Below is a small trained network, with its code and all its weights. Each question gives an input and a class and asks what happens when units are switched off, that is, made to give their printed mean instead of their output.

import numpy as np


def w(rows, s, z=0):
    codes = np.array(rows[::2]) - 128.0
    scale = np.full(codes.shape[1], s)
    scale[-1] = z or s
    return codes * scale


def f(y):
    return y / 2 * (1 + np.tanh(0.7978845608 * (y + 0.044715 * y**3)))


def log_softmax(a):
    a = a - a.max(-1, keepdims=True)
    return a - np.log(np.exp(a).sum(-1, keepdims=True))


def net(x, mask):
    res = np.array(x, float).reshape(1, 8) / 4 @ E
    y = f(res @ A[0][:, :-1].T + A[0][:, -1])
    res = res + np.where(mask, y, B[0][:, -1]) @ B[0][:, :-1]
    return log_softmax(res[-1] @ U[:, :-1].T + U[:, -1])


A, B = {}, {}
E = w([
[117,226,145],'x0',
[1,141,51],'x1',
[110,81,127],'x2',
[149,94,87],'x3',
[102,96,82],'x4',
[129,144,129],'x5',
[119,156,197],'x6',
[147,151,197],'x7',
],0.0098)
A[0] = w([
[82,105,106,101],'n1',
[77,94,102,253],'n2',
[166,107,135,199],'n3',
[86,106,106,142],'n4',
[39,71,79,188],'n5',
[125,254,187,200],'n6',
[186,80,128,190],'n7',
],0.018,0.0033)
B[0] = w([
[80,112,127,173],'n1',
[77,128,44,200],'n2',
[184,124,131,161],'n3',
[86,116,124,174],'n4',
[16,70,108,242],'n5',
[115,250,224,248],'n6',
[214,92,120,181],'n7',
],0.024,0.016)
U = w([
[84,57,57,60],'0',
[254,32,89,45],'1',
[121,225,197,253],'2',
],0.0089,0.0016)

Each question gives the input, the list of numbers given to net, and the class t.
The units are the neurons (one row each of A and B). Each row of codes is followed by its name. A weight is (code - 128) times the scale printed after its matrix; where a second scale follows, it is the last column's (A, B and U).
mask holds one flag per neuron, in row order. A switched-off neuron (its flag False) gives its mean, the last column of its row in B, instead of its output. The means were averaged over made-up inputs and are rounded, as every weight is.
A unit's drop is (log p(t) with every unit on - log p(t) with that unit switched off) / (log p(t) with every unit on - log p(t) with every unit switched off).
unit that matters most: the unit with the biggest drop
k most important neurons: the k neurons with the biggest drops, biggest first
drop when u is switched off: that unit's drop, to one decimal
input [-5,-4,-1,4,-7,-5,5,7], class 1: unit that matters most : n7
input [6,-2,7,8,4,6,0,3], class 1: 2 most important neurons : (n6, n5)
input [1,-6,1,7,2,-5,4,8], class 1: 2 most important neurons : (n7, n3)
input [2,-1,-1,1,5,0,-8,8], class 1: 2 most important neurons : (n6, n5)
input [5,6,1,0,-2,7,-5,1], class 0: 2 most important neurons : (n5, n2)
input [-5,1,-6,2,3,5,6,-1], class 0: 2 most important neurons : (n6, n7)
input [8,2,-1,8,6,-7,-4,4], class 0: drop when n6 is switched off : 2.1
input [3,-5,6,5,-7,-3,0,-4], class 1: drop when n1 is switched off : 0.0
input [-3,-8,0,-6,6,4,0,3], class 1: drop when n3 is switched off : 0.0
input [-4,0,-6,0,7,6,7,0], class 0: 3 most important neurons : (n6, n7, n3)
